bobaf: [-12  19  14  10  30  24  30  37  19  13  32  56  16  54]
Fale: [-33  36 -22  -9   8 -21 -11 -38  14 -19 -37  27   3   8]
subup: [  4  -1 -47  44 -15  18  30  30  -4  36   7 -53   5 -23]
tags:
[5] -> j_475
[16] -> j_319
[2] -> j_74
[3] -> j_684
[-37] -> j_27
[-9] -> j_948
join Fale 13: 
j_684
q: [  4  -1 -47  44 -15  18  30  30  -4  36   7 -53   5 -23]
subup
q: [-33  36 -22  -9   8 -21 -11 -38  14 -19 -37  27   3   8]
Fale
q: [-12  19  14  10  30  24  30  37  19  13  32  56  16  54]
bobaf

Gav: [ 29 -52  -5  32 -33   7]
bobez: [ 20 -40  11  22 -29  27]
gok: [ 11 -21  34   8 -46  30]
duz: [-42 -10  32 -28  11  33]
zuza: [ 32 -10  -6  33 -25 -33]
Rovop: [  6 -31  30   3 -47  31]
dod: [-44  -7  34 -28  19  25]
Tuper: [-43   2  32 -29  18  29]
key -> tag
[12] -> j_488
[-44] -> j_583
[-43] -> j_331
[-21] -> j_22
[10] -> j_866
[11] -> j_859
[-22] -> j_145
join gok 1: 
j_859
q: [ 20 -40  11  22 -29  27]
bobez
q: [ 32 -10  -6  33 -25 -33]
zuza
q: [-44  -7  34 -28  19  25]
dod
q: [-43   2  32 -29  18  29]
Tuper
q: [-42 -10  32 -28  11  33]
duz
q: [  6 -31  30   3 -47  31]
Rovop

dobun: [-35 -20  39   4  22   9 -23   2]
luve: [  6  -2   7  15 -35  14 -14  29]
fela: [ -9 -36 -29 -18 -11  26   2  19]
suvip: [  6  -2   7  15  57  14 -14  29]
kivir: [ 12  53 -15 -11  -4   7  13  36]
totu: [ 12  53 -15 -11  20 -14 -15 -15]
raso: [-37 -23  -3  12 -42  32 -16  25]
Table of tags by key:
[-3] -> j_138
[12] -> j_533
[22] -> j_726
[-11] -> j_182
[-43] -> j_37
[20] -> j_251
[19] -> j_605
[-42] -> j_153
[57] -> j_717
[-4] -> j_277
join raso 5: 
j_153
q: [ 12  53 -15 -11  20 -14 -15 -15]
totu
q: [ 12  53 -15 -11  -4   7  13  36]
kivir
q: [ -9 -36 -29 -18 -11  26   2  19]
fela

Doz: [  7   7  13 -15   2 -16  -6  14  10  -2  11 -18  -7  17   5  -9  21 -13
   2  -6   4  16   8 -21   7  -6 -20  14 -10  19  -3  12 -16   0  14 -10
  36  -3   6  -3 -10]
kem: [-11  -3 -26   3  -8   4   6 -17 -11   0  -7   2 -11 -13  -4  -3 -18  -3
   0  -5   0 -28   4  -4 -18  -5  -6 -12 -16 -18   9 -15  -5  -8  -3 -13
 -17  -5  -5 -17  -4]
dup: [14 16 11 38  5 20 12  8  6 18  2 29 26  6 -3 32 18 18 17 29 21 17  1 54
  8 12 36  1 21  9  4  6 38  9  1 18  6  3  5 30 25]
Bomoz: [ -5 -15 -33 -18 -23 -28  -9 -13 -15 -48 -32 -19 -12 -10 -39  -1  11  -3
 -52  -4 -18 -20   3 -22 -24  -5  -9 -46  -6 -10  -4 -41 -20  -6   1 -15
 -10 -16 -27   5  -8]
Table of tags by key:
[-5] -> j_280
[-6] -> j_886
[-18] -> j_837
join Doz 20: 
j_886
q: [  7   7  13 -15   2 -16  -6  14  10  -2  11 -18  -7  17   5  -9  21 -13
   2  -6   4  16   8 -21   7  -6 -20  14 -10  19  -3  12 -16   0  14 -10
  36  -3   6  -3 -10]
Doz
q: [-11  -3 -26   3  -8   4   6 -17 -11   0  -7   2 -11 -13  -4  -3 -18  -3
   0  -5   0 -28   4  -4 -18  -5  -6 -12 -16 -18   9 -15  -5  -8  -3 -13
 -17  -5  -5 -17  -4]
kem

kuv: [ 11   5   0  -1  10  -2 -11  17   2 -39]
gul: [  8   0   2   2   6  -5  -5 -30   3 -46]
dif: [  6  -3  -1   1   3   1  -4  28   4 -24]
luzef: [  9   2   1   0   1 -12  -5  -4   2 -52]
vipav: [  4   1   1   1   5   2  -3 -24   2 -22]
suf: [  6  -1   2   0   4  -2  27 -20  -1 -27]
zis: [  8   0   2   2   6 -11 -16   8   4 -27]
domas: [  7   2   2  -1   8  -7  19  -8   4 -31]
Table of tags by key:
[28] -> j_387
[9] -> j_63
[16] -> j_630
[29] -> j_817
[0] -> j_247
[-4] -> j_110
[8] -> j_548
[-5] -> j_619
[17] -> j_554
[-24] -> j_171
[-20] -> j_797
join luzef 8: 
j_110
q: [  8   0   2   2   6 -11 -16   8   4 -27]
zis
q: [  8   0   2   2   6  -5  -5 -30   3 -46]
gul

Zif: [ 16   9   9  11 -38 -11  -8  14  -6 -16 -23  -4 -27   7  18 -40 -15  -2
  -7 -47 -11 -14   2  20  -2   1 -33 -27]
nalov: [ 41  17   4  -6  31 -12 -14  10  12  22  37  22  35   2  10  -1  24   8
  -9  24 -16   1   1  21   8   8  28  14]
zafon: [ 41  17   4  -6  31 -12 -14  10  12  22  37  10  35   2  10  -1  24   8
  -9  24 -16   1   1  21   8   8  28  14]
kuduk: [  1  35  -2  16   3 -22  -6  -7  -2  -3 -12  -5 -17   2  13 -27  13  -4
   7 -19  -9 -17   1  28   9 -12  -7  29]
viviz: [  1  35  -2  16   3 -22  -6  -7  -2  -3 -12  -5 -17   2  13 -27  13  -4
   7 -19  -9 -17   1  28   9 -12  -7  30]
Mel: [ 41  17   4  -6  31 -12 -14  10   3  22  37  22  35   2  10  -1  24   8
  -9  24 -16   1   1  21   8   8  28  14]
key -> tag
[-1] -> j_563
[-41] -> j_691
[-2] -> j_998
[-40] -> j_339
[-39] -> j_816
join Zif 16: 
j_339
q: [ 41  17   4  -6  31 -12 -14  10   3  22  37  22  35   2  10  -1  24   8
  -9  24 -16   1   1  21   8   8  28  14]
Mel
q: [ 41  17   4  -6  31 -12 -14  10  12  22  37  10  35   2  10  -1  24   8
  -9  24 -16   1   1  21   8   8  28  14]
zafon

Tor: [ 55  10 -26 -23  -3 -13 -17   1 -20   6 -17  -2  -3 -13 -13]
tobez: [-15  34  -4  11  18   7  21  43 -11   0 -40  16  46  25  13]
Somil: [  9  20 -27 -22 -10 -27 -20  24  -4 -13 -33  -5  24 -16 -15]
tags:
[-21] -> j_654
[-23] -> j_40
[-10] -> j_731
[-22] -> j_122
[10] -> j_377
[11] -> j_68
[-27] -> j_590
join Somil 4: 
j_122
q: [ 55  10 -26 -23  -3 -13 -17   1 -20   6 -17  -2  -3 -13 -13]
Tor

